Each row is followed by roughly how far along a hidden order it lies, from 0 to 20. A new part has a new order.
[ 7 -3  0  1  0 -2 -3 13 -7  0 -2 -5  1  3 -2 -1 -2  1 -5  2  2  1]  9
[-29  29   1   1   1  -1  -3   3  -7  -2  -2   6   2   3  -2  -5  -1  -6
  -8   2   3   1]  12
[24 -4  1  0  0 -1 -1  3 -9  8 -2 -6  8  3 -1  0  0  1 -3  1  2  3]  13
[12 24  1 -6  2  0  5  3  0  1 -2 -2  0  0  5  1  3 -5  4 -2 -3  6]  4
[-31  17  -4  13   2  -2  -3   3  -9   1  -2  -2  -3   5  -6  -2  -1   2
  -9   2   4  -2]  11
[-22  24  -4  -1   2  -2  -8   3 -10  -6  -2  -6 -10   4  -4  -2  -3   2
   0   5   4  -2]  0
[10 10 14 -4 -1 -1  4  4 -1  1 -2 -4  7  7  1  1  5  0  0 -2  0  5]  15
[  7 -16   5   0   0  -1  -1   3  -5   0  -1  -6   7   3  -1   0   0   1
  -5   1   2   3]  20
[ 5 18  1  2  1 -1 -3  3 -6 -2  1 -2  1 -7 -1 -1  0  1 -4  2  2 -1]  12
[  5   1   0   5   6 -11  -8  12 -10   6 -16  -3  14  15  -6   9   0  -8
  -9  11   4  12]  16
[ -6  -3   5   8   3  -4 -16   4 -18   4  -2  -4  11  13  -9  -4  -6   3
 -16   8   7  -7]  18
[ 5 -3  1  0 -2 12 -2 -2 -7  7 -1 -4 -2  2 -1 -1 -2  2 -3  1  2  2]  13
[ 41  -7  12   3   1   1  -6   2 -15   6   6 -10  13   5  -5   1  -2   5
  -8   4   4  -1]  15
[-27  -5  -6   4  -5  -2  -6   3 -10   1  -2   4   2 -11  -5 -13  -3   2
  -9  -5   4  -1]  7
[ 22 -34  13   1  -3   4 -16   2 -13  20  -2 -19  26  16 -11   7  -2   7
 -12   2   3  29]  16
[ -3  13   0   3   7 -16  -5   3  -6  -2  -8   2   2   5  -8  -1  -1  -1
  -8   3   4  -1]  8
[  4   0   0   5   1 -16  -5   2  -7   1  -2   1   4  -6  -4  -2  -2   1
  -7   3   4   0]  14
[ 33 -10   0 -13   0   7  -2  13  -5   0  -1  -8   1  11   1   7  -5  -2
  -2   0   1   2]  6
[-20  -4   2   0   0  -1   2   3  -4  -5  -2  -1  -1  -3  -1  -1   0  -5
  -4   1   2   1]  6
[  1 -19   0   1   0  -1   4  13  -6   0  -2  -4   1 -10  -1  -1   0   1
  -4   1   2   1]  11
[  5  11   1  -3   5   0  11   3  11  -9  -2   5  -8  -4   2   1  -5  -7
   1  -1  -4 -11]  0
[26 -4  1 -2  0  0  0 10 -4  0 -2 -4  1  8  0  4  1 -4  0  6 -1  3]  11
[ 6 -9  1  1 -1 -1 -1  4 -5  1  5 -4  1 -6  1 -1  0  1 -3  1  1  2]  20
[ 5 -3 -4  2  1  6 -3 24 -7  1 -2 -7  1  3  2  8 -1 -3 -4 13  3  1]  7
[-39  -6   0   1  -4  -1  -3 -12   0  -4   1   8  -3 -10  -2  -8  -1   1
  -5  -4   3   1]  13
[ 15  -7  14  -1   1  -2  -1  10 -11   9  -2  -8  20   9  -8   1   3   1
 -18   1   2  11]  17
[-9  2 -3  5  1 -1 -2  3 -6  0 -2 -4  2  3 -2 -1  3  1 -4  2  2  2]  7
[ -7  18   1  13   0  -6   6   4  -5   0  -2   7  -1 -20   0   1   0   1
  -2   0  14   1]  6
[ 8 -7 -1 -3 -1  0  2  3 -3  0 -2 -4 -3  1  2  7  1  0  1  1  0  4]  2
[-29  10   0   1   1  -1  -3   3  -5  -7  -2   4  -3  -3   5   0  -1 -10
  -4   4  -6  -1]  15
[  0   1   1   4   3 -11  -7   3   4   1  -2  -1   3   4  -4  -3  -3   1
 -11   4   5  -1]  12
[ 16 -10 -11  -5  -2   7  13   2   2 -14   4  -5 -20  -4  13   2   4  -8
  22  -4 -19 -15]  8
[ 13 -28   1  -1   0   1   4  15  -4   9  -2 -17   9  10  -3   2   1   2
  -1   0   1   5]  9
[12 -7  8 -4 -1  0  3  3 -1  0 -4 -4  5  1  0  1  2  0  0 -1  0  5]  16
[ 13  -4   0  -1   0  -1  -1  16 -19   0  -2  -9   1  14   0   0   0   0
  -3   1   2   3]  6
[ 21 -22   1  -1   0  -1   1   3  -4   2  -2  -4   1   2   0   1   1   1
   2   0   2   4]  13
[ 41 -21  10   4   2  -2 -13   3  -9  15  -3 -15  19  14 -15  12  -3  10
  -9   5   4   2]  10
[-48  -4  -9  -1   1   0  -1   3   4  -5  -2   2  -7  -9   0  -1   0   1
  -3   2   2   3]  6
[  3  -3 -11   8   0   7  -1  29 -12   9  -2 -12   2   6  -1   8   1   1
  -3   3   2   3]  11
[ 54 -31  -1   1   1   3  -1  31 -23  15  -2 -32  10  18  -1  17   0   1
  -3   2   2   2]  11
[14 -4  0 -1  0  0  0  1 -6  2 -2 -5  3  2 -4  0  0  1 -2 -7  2  4]  4
[  4  -2   1   3   1   6  -5   1  -9  -5  10  -3   2  -7   0  -2  -4   1
  -6   3   3 -12]  15
[ 42 -16   1  -5  -2   4 -10   4   1   4  -2 -23  -1  11   4  16   3   0
  17  -1  -2   7]  14
[ 21 -12   1   1   0   0   1   3  -4   8  -2  -6   5   1   1   9   1   0
  -2   0   2   3]  19
[ 50  -6   9  -2  -3   1  -1   3 -10  10   0  -7   8   1   1   3   2   1
   0   0   1   4]  19
[-6 25  1 -1  1 -6  1  3  3  0 -2 -5  1  3 -1 -1  1  1 -2  0  1  3]  2
[ 1 -8 -1  1  1 -1 -5  4 -6  1 -2 -5  2  3 -2 -2 -1  1  3  2  2  0]  8
[-17  18   1   0   3 -14   0   4  -1 -13  -4   4 -10   2  -3 -13  -1  -3
  -5   2   3   1]  0
[ 9 -6  1 -2 -6 -1  1  0 -3  0  3 -6  0 -9  2  1  0  1  0 -1  1  4]  12
[ 35 -16   5  -1  -3  -1   0   1 -11   6  -2  -5   8   2  -6   3   1   1
  -2  -9   2   2]  15
[ 11 -13   1   0   0   1  -1   4  -6   1  -2  -5   1   3  -1   5  -4   1
  -3   2   2   2]  12
[13 -9  1  0  0 -1  0  3 -4  0 -2 -5  1 -3  0  0 -5  1 -2  1  1  2]  7
[ 5 -4  1  0  1 -2 -2  3 -5 -1 -2 -1  1  3 -1 -7  0  0 -5  2  2  1]  8
[-3 -7  1  0  0  0  0  3 -4 -5 -2 -5  1  2  1  1  1  1 -2  0 -3  3]  10
[ 4 -8  0  3  2  1 -6  3 -5  7 -2 -3  5  5 -5  2 -5  1 -8  4  4 -1]  14
[  4  11  -1   1   4 -11  -2   3  -5   1 -10  -3   1   2  -1  -1  -1  -1
  -3   2   2   1]  0
